Here is a tiny trained network, its code and every weight. The questions are about switching its units off for an input and a target symbol, where a switched-off unit gives its printed mean instead of its output.

import numpy as np


def w(rows, s, z=0):
    codes = np.array(rows[::2]) - 128.0
    scale = np.full(codes.shape[1], s)
    scale[-1] = z or s
    return codes * scale


def f(y):
    return y / 2 * (1 + np.tanh(0.7978845608 * (y + 0.044715 * y**3)))


def softmax(a):
    e = np.exp(a - a.max(-1, keepdims=True))
    return e / e.sum(-1, keepdims=True)


def log_softmax(a):
    a = a - a.max(-1, keepdims=True)
    return a - np.log(np.exp(a).sum(-1, keepdims=True))


def net(x, mask):
    ids = ['αεηθμξπτψω'.index(c) for c in x.split()]
    T = len(ids)
    res = E[ids] + P[:T]
    r = res
    for j in range(3):
        rows = slice(2 * j, 2 * j + 2)
        q, k, v = (r @ M[0][rows].T for M in (Q, K, V))
        z = softmax(np.where(np.tri(T) > 0, q @ k.T / 2**0.5, -1e9)) @ v
        o = O[0][rows]
        res = res + np.where(mask[j], z, o[:, -1]) @ o[:, :-1]
    y = f(res @ A[0][:, :-1].T + A[0][:, -1])
    res = res + np.where(mask[3:27], y, B[0][:, -1]) @ B[0][:, :-1]
    return log_softmax(res[-1] @ U[:, :-1].T + U[:, -1])


Q, K, V, O, A, B = {}, {}, {}, {}, {}, {}
E = w([
[106,165,104,62,119],'α',
[155,174,127,204,147],'ε',
[215,3,148,88,132],'η',
[189,146,77,99,186],'θ',
[141,139,125,115,231],'μ',
[42,179,73,37,94],'ξ',
[123,162,220,63,134],'π',
[18,147,225,76,114],'τ',
[52,44,78,189,28],'ψ',
[145,174,190,92,33],'ω',
],0.015)
P = w([
[104,197,41,1,122],'0',
[108,182,40,43,127],'1',
[106,170,71,60,131],'2',
[115,165,85,76,127],'3',
[117,157,108,95,124],'4',
[115,150,134,108,128],'5',
[117,150,152,120,133],'6',
[128,140,175,134,131],'7',
[115,129,190,159,133],'8',
[116,124,221,172,145],'9',
[122,114,238,190,129],'10',
[130,114,251,198,133],'11',
[130,133,192,131,130],'12',
],0.0057)
Q[0] = w([
[34,148,223,27,1],'head 1',
[150,207,185,100,123],'head 1',
[167,134,128,135,153],'head 2',
[84,87,94,188,79],'head 2',
[96,68,78,208,82],'head 3',
[122,104,124,153,56],'head 3',
],0.015)
K[0] = w([
[184,72,169,251,99],'head 1',
[131,97,88,162,184],'head 1',
[106,107,120,185,129],'head 2',
[115,168,52,53,144],'head 2',
[74,139,7,9,151],'head 3',
[113,189,77,69,133],'head 3',
],0.015)
V[0] = w([
[82,231,116,199,140],'head 1',
[77,69,82,190,83],'head 1',
[36,88,155,138,198],'head 2',
[53,67,60,175,103],'head 2',
[167,32,162,49,71],'head 3',
[89,59,54,110,255],'head 3',
],0.0078)
O[0] = w([
[118,186,163,254,167,92],'head 1',
[108,53,49,168,178,120],'head 1',
[21,124,194,50,227,92],'head 2',
[9,38,77,212,94,74],'head 2',
[167,4,170,85,97,235],'head 3',
[107,132,37,18,224,5],'head 3',
],0.0078,0.0024)
A[0] = w([
[153,106,147,170,166,99],'neuron 1',
[199,82,74,195,227,108],'neuron 2',
[90,95,83,65,219,182],'neuron 3',
[175,109,188,194,143,140],'neuron 4',
[25,183,105,183,89,64],'neuron 5',
[177,218,127,93,67,133],'neuron 6',
[149,100,120,162,197,150],'neuron 7',
[134,8,101,85,133,91],'neuron 8',
[4,155,136,106,56,87],'neuron 9',
[44,189,151,103,147,123],'neuron 10',
[90,154,148,105,186,128],'neuron 11',
[129,100,157,159,86,130],'neuron 12',
[37,145,106,64,2,77],'neuron 13',
[80,140,221,137,154,157],'neuron 14',
[120,102,93,114,108,102],'neuron 15',
[71,142,145,188,139,180],'neuron 16',
[109,127,80,230,84,1],'neuron 17',
[137,149,88,94,141,103],'neuron 18',
[132,151,111,66,120,90],'neuron 19',
[74,175,97,106,123,194],'neuron 20',
[56,46,104,169,101,227],'neuron 21',
[121,90,96,100,124,83],'neuron 22',
[169,161,193,73,155,46],'neuron 23',
[202,135,108,168,75,114],'neuron 24',
],0.0081,0.0066)
B[0] = w([
[149,131,121,103,117,128],'neuron 1',
[195,136,195,162,110,160],'neuron 2',
[140,41,124,192,132,241],'neuron 3',
[136,147,64,69,118,191],'neuron 4',
[192,131,121,100,141,156],'neuron 5',
[148,104,93,137,171,253],'neuron 6',
[122,60,159,131,129,154],'neuron 7',
[98,198,145,151,169,203],'neuron 8',
[214,152,197,140,97,183],'neuron 9',
[88,73,170,174,155,175],'neuron 10',
[105,127,110,150,136,162],'neuron 11',
[164,141,87,107,153,170],'neuron 12',
[161,119,175,168,136,220],'neuron 13',
[91,156,101,134,82,193],'neuron 14',
[123,140,170,158,145,137],'neuron 15',
[121,175,76,117,86,177],'neuron 16',
[125,122,180,114,192,140],'neuron 17',
[169,129,131,167,121,145],'neuron 18',
[138,131,131,155,150,161],'neuron 19',
[142,91,143,204,108,198],'neuron 20',
[104,140,101,49,106,243],'neuron 21',
[143,174,154,165,118,138],'neuron 22',
[2,165,98,31,169,187],'neuron 23',
[77,145,115,96,129,175],'neuron 24',
],0.0073,0.0066)
U = w([
[135,148,146,141,124,6],'α',
[117,255,125,206,136,154],'ε',
[192,57,211,71,128,75],'η',
[207,162,67,109,172,72],'θ',
[102,154,152,142,217,105],'μ',
[205,109,199,248,131,156],'ξ',
[89,195,159,78,154,76],'π',
[78,151,234,157,136,109],'τ',
[40,66,46,142,32,255],'ψ',
[171,176,116,95,18,141],'ω',
],0.0067,0.0038)

Each question gives the input, a string of symbols that net reads in full, and the target symbol t.
The units are the heads (2 rows each of Q, K, V and O) and the neurons (one row each of A and B). Each row of codes is followed by its name. A weight is (code - 128) times the scale printed after its matrix; where a second scale follows, it is the last column's (O, A, B and U).
mask holds one flag per unit, heads first, then neurons. A switched-off unit (its flag False) gives its mean, the last column of its rows in O or B, instead of its output. The means were averaged over made-up inputs and are rounded, as every weight is.
A unit's drop is (log p(t) with every unit on - log p(t) with that unit switched off) / (log p(t) with every unit on - log p(t) with every unit switched off).
The circuit of an input: a set's keep is (log p(t) with only the set's units on - log p(t) with every unit switched off) / (log p(t) with every unit on - log p(t) with every unit switched off). Starting from the 12 units with the biggest drops (on a tie, the unit counted first), units are removed one at a time, each time the one whose removal leaves the highest keep (on an exact tie, the one counted first), for as long as the keep stays at least 0.8.
circuit, biggest first: the units of the circuit, biggest drop first
unit that matters most: the unit with the biggest drop
top k neurons: the k neurons with the biggest drops, biggest first
heads that matter: for each layer, one digit per head in row order, 1 if its drop is at least 0.15 and else 0, layers parted by /
drop of u: that unit's drop, to one decimal
input η ξ θ ψ ω ω, target ψ: circuit, biggest first -> head 1
input η μ θ ε θ θ θ ψ π, target ψ: circuit, biggest first -> head 1; head 2; neuron 21
input ξ ξ ω θ, target ω: circuit, biggest first -> head 3; neuron 4; head 2
input π ξ θ η π ω ω θ θ ω τ α ξ, target η: heads that matter -> 100
input ψ θ η ω ε π ξ ω ω ξ ω τ, target ω: heads that matter -> 001
input μ ψ ξ ξ ξ τ θ θ ξ ξ η ω, target η: top 2 neurons -> neuron 13; neuron 16
input π ξ μ μ ξ α η ψ θ ω ψ τ τ, target ψ: circuit, biggest first -> head 1; neuron 21
input ψ ω ξ α ξ ξ η τ ξ, target η: circuit, biggest first -> head 1; head 3; neuron 13
input α ω τ η τ π θ ψ ω μ π, target ψ: heads that matter -> 100
input ε η τ ω ψ, target ω: heads that matter -> 000
input τ η ξ ε τ, target ε: heads that matter -> 101
input α θ θ α μ α α η μ α, target η: circuit, biggest first -> head 1; head 3
input θ ε ξ ω, target ε: circuit, biggest first -> head 1; head 3
input ξ τ θ ψ α, target ψ: circuit, biggest first -> head 1; head 2
input θ θ π θ ε ω ψ α θ ω π, target ω: circuit, biggest first -> head 3; neuron 4; neuron 3; neuron 14
input ω ω μ ξ μ ξ ω α, target ω: heads that matter -> 001
input θ η π, target η: heads that matter -> 101
input μ ξ θ θ, target ξ: heads that matter -> 001
input μ ε π ξ ξ ψ α θ ε α θ, target ε: top 2 neurons -> neuron 3; neuron 16
input ε θ μ θ μ ξ μ θ ξ, target ξ: unit that matters most -> neuron 20
input μ θ μ, target μ: drop of head 3 -> 0.7
input π θ ω ε θ ξ, target ε: drop of head 3 -> 0.3
input ω τ θ ψ ξ ψ ξ η, target ψ: drop of head 2 -> 1.2
input ε α θ τ, target ε: unit that matters most -> head 1
